Below is a small trained network, with its code and all its weights. Each question gives an input and a class and asks what happens when units are switched off, that is, made to give their printed mean instead of their output.

import numpy as np


def w(rows, s, z=0):
    codes = np.array(rows[::2]) - 128.0
    scale = np.full(codes.shape[1], s)
    scale[-1] = z or s
    return codes * scale


def f(y):
    return np.maximum(y, 0)


def log_softmax(a):
    a = a - a.max(-1, keepdims=True)
    return a - np.log(np.exp(a).sum(-1, keepdims=True))


def net(x, mask):
    res = np.array(x, float).reshape(1, 7) / 4 @ E
    y = f(res @ A[0][:, :-1].T + A[0][:, -1])
    res = res + np.where(mask, y, B[0][:, -1]) @ B[0][:, :-1]
    return log_softmax(res[-1] @ U[:, :-1].T + U[:, -1])


A, B = {}, {}
E = w([
[130,128,127,127,128,128,128,128],'x0',
[62,73,209,156,165,149,188,153],'x1',
[245,113,142,141,192,210,99,190],'x2',
[70,93,85,155,236,54,74,151],'x3',
[86,127,108,48,102,126,101,243],'x4',
[46,186,122,114,187,214,125,94],'x5',
[75,68,118,172,61,185,44,96],'x6',
],0.011)
A[0] = w([
[129,171,71,140,160,78,70,120,76],'n0',
[96,87,166,153,136,136,177,156,3],'n1',
[140,115,113,183,122,106,184,82,92],'n2',
[118,219,119,101,186,165,182,112,162],'n3',
[129,148,136,205,162,111,182,63,70],'n4',
[141,68,124,156,121,139,85,34,70],'n5',
[72,65,101,146,179,74,93,146,7],'n6',
[114,135,130,137,202,104,104,147,70],'n7',
[186,124,144,159,185,150,124,59,132],'n8',
[96,92,210,141,119,124,129,133,81],'n9',
[134,122,125,97,138,162,82,197,161],'n10',
[93,93,200,140,162,126,175,159,122],'n11',
[146,85,124,174,72,82,113,156,84],'n12',
[88,205,141,120,163,160,112,136,69],'n13',
[187,148,158,129,153,30,212,166,181],'n14',
[174,194,93,107,162,113,128,117,118],'n15',
[53,79,103,54,65,125,133,220,12],'n16',
[155,205,80,96,137,96,127,116,107],'n17',
[36,140,86,104,60,41,184,77,138],'n18',
[140,158,175,108,8,215,211,145,96],'n19',
[142,156,77,137,82,129,30,106,86],'n20',
[104,48,104,157,180,114,109,146,55],'n21',
[99,45,147,175,88,178,61,150,145],'n22',
[124,97,76,139,98,146,83,112,88],'n23',
[107,152,95,92,131,151,158,193,177],'n24',
[86,186,132,160,134,182,80,116,36],'n25',
[177,102,133,135,111,108,150,163,184],'n26',
],0.013,0.0043)
B[0] = w([
[177,174,93,81,100,161,141,106,184],'n0',
[177,212,83,152,36,131,169,183,169],'n1',
[63,193,206,62,139,82,78,153,180],'n2',
[84,46,103,158,99,122,69,134,207],'n3',
[113,168,197,72,160,126,115,153,196],'n4',
[54,125,195,107,137,107,131,149,194],'n5',
[160,125,68,53,129,80,148,71,193],'n6',
[156,125,29,86,159,114,154,74,173],'n7',
[154,127,204,129,201,60,155,153,199],'n8',
[158,152,118,149,52,160,140,159,175],'n9',
[172,116,205,119,214,90,152,187,196],'n10',
[141,222,86,171,2,211,197,189,196],'n11',
[131,148,112,144,53,109,26,137,180],'n12',
[142,93,108,215,40,72,17,128,179],'n13',
[15,74,83,147,120,177,64,136,223],'n14',
[107,135,135,137,113,188,185,140,183],'n15',
[72,178,204,89,168,64,111,188,208],'n16',
[72,233,146,169,68,200,158,125,187],'n17',
[249,21,194,179,178,173,165,125,250],'n18',
[166,123,46,28,159,89,133,27,242],'n19',
[120,179,137,161,89,190,182,172,196],'n20',
[188,127,90,95,115,106,152,66,183],'n21',
[48,74,97,170,150,151,163,122,217],'n22',
[50,119,111,116,105,181,176,115,171],'n23',
[116,107,186,94,162,98,155,146,188],'n24',
[171,131,109,172,73,58,64,153,180],'n25',
[160,82,116,158,114,119,96,129,179],'n26',
],0.0082,0.018)
U = w([
[126,224,124,143,81,170,215,165,87],'0',
[136,146,80,58,155,88,157,66,96],'1',
[85,172,209,99,185,67,134,178,67],'2',
[37,84,111,146,143,165,150,144,254],'3',
[125,103,119,172,85,85,4,152,118],'4',
[209,65,166,170,207,173,186,164,134],'5',
],0.013,0.0078)

Each question gives the input, the list of numbers given to net, and the class t.
The units are the neurons (one row each of A and B). Each row of codes is followed by its name. A weight is (code - 128) times the scale printed after its matrix; where a second scale follows, it is the last column's (A, B and U).
mask holds one flag per neuron, in row order. A switched-off neuron (its flag False) gives its mean, the last column of its row in B, instead of its output. The means were averaged over made-up inputs and are rounded, as every weight is.
A unit's drop is (log p(t) with every unit on - log p(t) with that unit switched off) / (log p(t) with every unit on - log p(t) with every unit switched off).
The circuit of an input: a set's keep is (log p(t) with only the set's units on - log p(t) with every unit switched off) / (log p(t) with every unit on - log p(t) with every unit switched off). Starting from the 12 units with the biggest drops (on a tie, the unit counted first), units are removed one at a time, each time the one whose removal leaves the highest keep (on an exact tie, the one counted first), for as long as the keep stays at least 0.8.
circuit, biggest first: the units of the circuit, biggest drop first
unit that matters most: the unit with the biggest drop
top k neurons: the k neurons with the biggest drops, biggest first
drop of u: that unit's drop, to one decimal
input [5,5,-7,-5,0,4,-4], class 5: unit that matters most	n18
input [7,-7,-8,1,1,-6,-2], class 5: top 2 neurons	n18, n11
input [1,-6,-6,-6,5,-6,7], class 3: top 3 neurons	n23, n20, n11
input [-1,-5,-6,-4,-6,-3,5], class 2: circuit, biggest first	n2, n5
input [-1,-7,0,0,8,-7,-3], class 2: top 4 neurons	n16, n11, n10, n24
input [-8,8,2,-4,4,-8,1], class 0: top 2 neurons	n11, n1
input [-6,1,3,-6,1,-4,7], class 3: top 2 neurons	n22, n6
input [0,0,7,-7,2,-4,-3], class 1: top 2 neurons	n19, n18
input [8,0,7,2,-5,-8,6], class 4: top 2 neurons	n12, n18
input [4,-6,8,-7,4,0,-4], class 5: top 3 neurons	n10, n11, n6
input [-5,3,-8,-6,5,4,7], class 5: top 2 neurons	n18, n14
input [1,-1,0,1,4,3,-1], class 2: top 2 neurons	n18, n14
input [-8,7,-8,3,4,-7,3], class 5: top 2 neurons	n18, n17
input [-2,-8,8,1,4,-3,7], class 0: circuit, biggest first	n20
input [-4,-1,4,7,0,4,7], class 1: circuit, biggest first	n6, n21
input [-6,5,0,-2,3,-1,4], class 0: drop of n12	0.0
input [-5,0,0,-7,-2,0,2], class 1: drop of n19	0.1
input [2,4,-3,3,3,6,-7], class 3: drop of n3	0.6
